Here is a tiny trained network, its code and every weight. The questions are about switching its units off for an input and a class, where a switched-off unit gives its printed mean instead of its output.

import numpy as np


def w(rows, s, z=0):
    codes = np.array(rows[::2]) - 128.0
    scale = np.full(codes.shape[1], s)
    scale[-1] = z or s
    return codes * scale


def norm(h):
    return h / np.sqrt((h * h).mean(-1, keepdims=True) + 1e-5)


def f(y):
    return np.maximum(y, 0)


def log_softmax(a):
    a = a - a.max(-1, keepdims=True)
    return a - np.log(np.exp(a).sum(-1, keepdims=True))


def net(x, mask):
    res = np.array(x, float).reshape(1, 3) / 4 @ E
    u = 0
    for l in range(2):
        y = f(norm(res) @ A[l][:, :-1].T + A[l][:, -1])
        res = res + np.where(mask[u : u + 14], y, B[l][:, -1]) @ B[l][:, :-1]
        u += 14
    return log_softmax(norm(res)[-1] @ U[:, :-1].T + U[:, -1])


A, B = {}, {}
E = w([
[186,17,92,58,118],'x0',
[64,79,130,154,148],'x1',
[205,162,3,168,139],'x2',
],0.0037)
A[0] = w([
[121,102,143,182,129,19],'0.n0',
[125,103,88,149,148,108],'0.n1',
[89,117,76,125,108,115],'0.n2',
[86,166,209,192,96,139],'0.n3',
[58,159,254,112,153,139],'0.n4',
[181,93,93,86,21,52],'0.n5',
[125,149,86,89,105,66],'0.n6',
[119,118,157,146,141,88],'0.n7',
[132,65,142,62,124,6],'0.n8',
[157,101,93,99,61,96],'0.n9',
[2,83,107,192,190,42],'0.n10',
[132,187,167,116,127,144],'0.n11',
[132,205,87,121,81,83],'0.n12',
[199,83,116,90,142,122],'0.n13',
],0.0089,0.002)
B[0] = w([
[75,121,152,3,180,137],'0.n0',
[235,122,115,126,77,154],'0.n1',
[185,153,155,61,146,146],'0.n2',
[95,83,147,137,67,228],'0.n3',
[140,209,137,101,102,253],'0.n4',
[159,51,167,6,143,182],'0.n5',
[38,169,116,118,90,143],'0.n6',
[223,131,198,124,143,146],'0.n7',
[42,155,93,98,143,173],'0.n8',
[75,71,84,189,117,169],'0.n9',
[113,192,119,12,118,203],'0.n10',
[174,61,151,193,144,180],'0.n11',
[104,133,114,136,112,175],'0.n12',
[130,91,146,122,133,188],'0.n13',
],0.0058,0.0075)
A[1] = w([
[85,111,230,125,200,179],'1.n0',
[194,68,137,89,100,88],'1.n1',
[48,166,133,131,209,199],'1.n2',
[44,159,115,179,120,6],'1.n3',
[198,80,78,105,30,92],'1.n4',
[52,102,153,63,109,204],'1.n5',
[52,144,29,254,115,153],'1.n6',
[235,29,213,101,132,198],'1.n7',
[187,63,122,143,132,115],'1.n8',
[146,75,176,134,139,79],'1.n9',
[102,74,154,178,61,45],'1.n10',
[81,20,98,163,216,223],'1.n11',
[185,104,78,102,132,197],'1.n12',
[58,115,93,232,83,83],'1.n13',
],0.0083,0.0018)
B[1] = w([
[219,190,75,255,118,175],'1.n0',
[85,103,184,149,154,198],'1.n1',
[181,154,231,101,96,159],'1.n2',
[86,94,157,224,142,155],'1.n3',
[135,164,130,213,82,208],'1.n4',
[126,143,130,186,10,255],'1.n5',
[199,80,112,91,151,181],'1.n6',
[92,190,99,212,213,220],'1.n7',
[154,175,226,119,131,170],'1.n8',
[110,104,3,63,168,148],'1.n9',
[40,168,116,83,88,155],'1.n10',
[173,130,119,132,168,181],'1.n11',
[85,131,167,27,97,194],'1.n12',
[166,131,169,102,212,168],'1.n13',
],0.0059,0.0063)
U = w([
[96,138,81,49,133,35],'0',
[55,6,92,108,161,204],'1',
[189,130,149,174,223,187],'2',
[73,171,111,169,171,1],'3',
[125,222,174,140,23,241],'4',
[231,143,81,118,118,1],'5',
],0.011,0.0032)

Each question gives the input, the list of numbers given to net, and the class t.
The units are the neurons (one row each of A and B). Each row of codes is followed by its name. A weight is (code - 128) times the scale printed after its matrix; where a second scale follows, it is the last column's (A, B and U).
mask holds one flag per neuron, layer by layer. A switched-off neuron (its flag False) gives its mean, the last column of its row in B, instead of its output. The means were averaged over made-up inputs and are rounded, as every weight is.
A unit's drop is (log p(t) with every unit on - log p(t) with that unit switched off) / (log p(t) with every unit on - log p(t) with every unit switched off).
The circuit of an input: a set's keep is (log p(t) with only the set's units on - log p(t) with every unit switched off) / (log p(t) with every unit on - log p(t) with every unit switched off). Starting from the 12 units with the biggest drops (on a tie, the unit counted first), units are removed one at a time, each time the one whose removal leaves the highest keep (on an exact tie, the one counted first), for as long as the keep stays at least 0.8.
circuit, biggest first: the units of the circuit, biggest drop first
most important unit: the unit with the biggest drop
k most important neurons: the k neurons with the biggest drops, biggest first
top k neurons in layer l: the k neurons of layer l with the biggest drops, biggest first
drop of u: that unit's drop, to one decimal
input [-5,3,6], class 5: circuit, biggest first -> [1.n6, 0.n4]
input [-2,-6,8], class 5: most important neuron -> [1.n6]
input [5,-2,6], class 2: top 2 neurons in layer 0 -> [0.n4, 0.n10]
input [8,-5,7], class 1: 2 most important neurons -> [0.n5, 0.n4]
input [3,5,8], class 2: 3 most important neurons -> [0.n4, 0.n10, 1.n5]
input [3,7,8], class 2: top 3 neurons in layer 0 -> [0.n4, 0.n10, 0.n3]
input [7,-2,-6], class 1: circuit, biggest first -> [0.n10, 1.n9]
input [8,2,5], class 1: circuit, biggest first -> [0.n9, 1.n1]
input [6,-6,5], class 1: top 3 neurons in layer 0 -> [0.n4, 0.n5, 0.n9]
input [7,0,5], class 1: 2 most important neurons -> [0.n5, 1.n12]
input [6,-4,7], class 2: top 4 neurons in layer 0 -> [0.n4, 0.n10, 0.n5, 0.n3]
input [6,2,5], class 1: top 2 neurons in layer 0 -> [0.n5, 0.n4]
input [-4,-4,1], class 2: top 2 neurons in layer 0 -> [0.n5, 0.n10]
input [-2,0,3], class 5: most important unit -> 0.n5
input [1,7,4], class 0: 3 most important neurons -> [0.n10, 0.n3, 1.n5]
input [3,0,0], class 1: 2 most important neurons -> [0.n8, 0.n4]
input [7,7,-5], class 4: top 2 neurons in layer 0 -> [0.n8, 0.n3]
input [3,-2,5], class 2: top 2 neurons in layer 1 -> [1.n7, 1.n5]
input [8,-2,6], class 1: top 3 neurons in layer 0 -> [0.n5, 0.n9, 0.n4]
input [-1,4,1], class 0: most important unit -> 0.n10
input [1,8,2], class 0: drop of 0.n10 -> 0.6
input [6,1,-3], class 1: drop of 0.n4 -> 0.4
input [-6,-3,7], class 2: drop of 0.n10 -> 0.2
